Below is a small trained network, with its code and all its weights. Each question gives an input and a class and asks what happens when units are switched off, that is, made to give their printed mean instead of their output.

import numpy as np


def w(rows, s, z=0):
    codes = np.array(rows[::2]) - 128.0
    scale = np.full(codes.shape[1], s)
    scale[-1] = z or s
    return codes * scale


def norm(h):
    return h / np.sqrt((h * h).mean(-1, keepdims=True) + 1e-5)


def f(y):
    return np.maximum(y, 0)


def log_softmax(a):
    a = a - a.max(-1, keepdims=True)
    return a - np.log(np.exp(a).sum(-1, keepdims=True))


def net(x, mask):
    res = np.array(x, float).reshape(1, 7) / 4 @ E
    u = 0
    for l in range(2):
        y = f(norm(res) @ A[l][:, :-1].T + A[l][:, -1])
        res = res + np.where(mask[u : u + 9], y, B[l][:, -1]) @ B[l][:, :-1]
        u += 9
    return log_softmax(norm(res)[-1] @ U[:, :-1].T + U[:, -1])


A, B = {}, {}
E = w([
[173,120,159,81,127,10,68,210,212],'x0',
[123,126,125,135,127,122,131,127,130],'x1',
[121,128,128,136,133,121,130,126,128],'x2',
[195,104,161,244,165,148,43,144,79],'x3',
[100,237,131,154,137,185,58,145,181],'x4',
[130,125,125,129,127,131,127,125,133],'x5',
[118,129,131,139,133,114,132,127,125],'x6',
],0.012)
A[0] = w([
[212,97,120,235,121,122,58,159,91,3],'0.n1',
[130,117,133,115,133,90,103,124,154,123],'0.n2',
[82,247,122,161,140,164,76,126,190,182],'0.n3',
[76,144,100,153,129,234,210,82,70,206],'0.n4',
[80,155,126,123,141,92,105,121,193,105],'0.n5',
[147,95,135,157,103,123,153,107,127,24],'0.n6',
[49,124,113,149,133,162,154,118,118,83],'0.n7',
[157,106,128,248,122,216,118,80,40,110],'0.n8',
[96,175,125,155,141,144,136,117,81,104],'0.n9',
],0.015,0.0052)
B[0] = w([
[105,121,196,86,191,135,41,48,133,204],'0.n1',
[168,176,151,95,103,145,161,123,128,153],'0.n2',
[55,185,154,178,27,91,96,163,143,217],'0.n3',
[93,123,194,98,184,71,50,66,126,253],'0.n4',
[149,181,84,62,237,147,142,136,113,158],'0.n5',
[59,170,110,109,187,82,130,129,108,139],'0.n6',
[160,123,108,81,102,160,73,94,156,168],'0.n7',
[135,117,58,179,104,155,234,232,109,248],'0.n8',
[161,107,161,135,116,251,111,107,138,167],'0.n9',
],0.017,0.02)
A[1] = w([
[187,72,123,89,169,186,141,91,156,140],'1.n1',
[60,104,116,108,72,165,181,32,98,99],'1.n2',
[174,44,95,128,164,65,93,79,96,46],'1.n3',
[184,18,40,151,147,141,251,160,95,3],'1.n4',
[211,112,150,199,157,55,60,173,139,79],'1.n5',
[139,148,52,226,26,182,221,169,136,53],'1.n6',
[158,123,145,174,35,101,39,132,138,75],'1.n7',
[161,173,23,100,40,91,254,182,156,134],'1.n8',
[209,21,114,56,193,107,176,68,140,143],'1.n9',
],0.018,0.0031)
B[1] = w([
[149,88,80,147,129,36,185,84,91,182],'1.n1',
[147,186,161,96,98,115,130,160,134,180],'1.n2',
[161,95,171,39,169,88,181,251,93,202],'1.n3',
[111,228,38,114,170,129,132,34,180,196],'1.n4',
[72,167,147,82,71,122,124,105,122,169],'1.n5',
[181,66,171,164,125,127,128,249,53,188],'1.n6',
[148,139,104,65,176,175,161,17,143,220],'1.n7',
[159,107,62,163,89,132,162,184,216,195],'1.n8',
[135,14,165,221,99,152,87,81,73,253],'1.n9',
],0.026,0.012)
U = w([
[129,21,196,80,150,49,111,86,46,193],'0',
[57,228,199,34,95,130,60,62,148,183],'1',
[104,160,36,143,231,106,167,86,83,76],'2',
[111,152,162,195,106,194,112,232,60,128],'3',
[168,38,71,185,52,86,152,126,177,109],'4',
[122,219,60,96,87,113,151,244,249,4],'5',
],0.015,0.0028)

Each question gives the input, the list of numbers given to net, and the class t.
The units are the neurons (one row each of A and B). Each row of codes is followed by its name. A weight is (code - 128) times the scale printed after its matrix; where a second scale follows, it is the last column's (A, B and U).
mask holds one flag per neuron, layer by layer. A switched-off neuron (its flag False) gives its mean, the last column of its row in B, instead of its output. The means were averaged over made-up inputs and are rounded, as every weight is.
A unit's drop is (log p(t) with every unit on - log p(t) with that unit switched off) / (log p(t) with every unit on - log p(t) with every unit switched off).
The circuit of an input: a set's keep is (log p(t) with only the set's units on - log p(t) with every unit switched off) / (log p(t) with every unit on - log p(t) with every unit switched off). Starting from the 12 units with the biggest drops (on a tie, the unit counted first), units are removed one at a time, each time the one whose removal leaves the highest keep (on an exact tie, the one counted first), for as long as the keep stays at least 0.8.
circuit, biggest first: the units of the circuit, biggest drop first
k most important neurons: the k neurons with the biggest drops, biggest first
k most important neurons of layer l: the k neurons of layer l with the biggest drops, biggest first
drop of u: that unit's drop, to one decimal
input [-5,-6,0,2,-5,7,-8], class 2: 2 most important neurons -> (0.n8, 1.n4)
input [-6,-6,3,2,-7,6,2], class 2: 4 most important neurons -> (0.n8, 1.n4, 0.n4, 0.n1)
input [2,0,-6,6,6,7,5], class 1: most important neuron of layer 0 -> (0.n1)
input [-8,6,-3,6,-4,-6,2], class 2: circuit, biggest first -> (0.n8, 1.n4)
input [0,-4,-1,2,-5,6,0], class 2: circuit, biggest first -> (0.n4, 1.n4)
input [-3,-5,5,1,5,-3,2], class 3: 2 most important neurons of layer 0 -> (0.n8, 0.n1)
input [-5,-8,3,1,7,0,7], class 3: 3 most important neurons -> (0.n8, 0.n1, 1.n6)
input [-4,0,8,1,-6,-7,3], class 2: 4 most important neurons -> (0.n8, 0.n1, 1.n4, 0.n3)
input [0,1,4,6,0,2,0], class 2: 2 most important neurons -> (0.n3, 0.n8)
input [4,1,1,-7,-2,-1,6], class 4: 4 most important neurons of layer 0 -> (0.n4, 0.n1, 0.n3, 0.n8)
input [0,-7,-7,1,-2,2,-8], class 2: 2 most important neurons -> (0.n4, 0.n3)
input [0,-8,-4,5,-3,-3,-1], class 2: 4 most important neurons -> (0.n8, 0.n4, 0.n3, 0.n1)
input [-1,2,7,6,3,-5,-1], class 3: 3 most important neurons -> (0.n8, 0.n4, 0.n1)
input [6,-2,1,-8,-2,7,-7], class 4: 4 most important neurons -> (0.n4, 0.n3, 0.n1, 0.n8)
input [-6,-5,5,2,-8,5,6], class 2: 4 most important neurons -> (0.n8, 1.n4, 0.n1, 0.n4)
input [-2,-1,7,6,1,4,-3], class 3: circuit, biggest first -> (0.n8)
input [-8,4,8,8,-6,-2,6], class 2: 3 most important neurons -> (0.n8, 1.n4, 0.n3)
input [8,3,8,-7,-7,-2,2], class 4: 2 most important neurons of layer 1 -> (1.n8, 1.n9)
input [1,-3,-6,-7,-6,6,-7], class 4: 2 most important neurons of layer 1 -> (1.n9, 1.n8)
input [4,-3,8,-2,-5,-6,-3], class 4: drop of 0.n1 -> 0.6
input [0,-1,8,5,3,-1,5], class 3: drop of 0.n8 -> 3.2
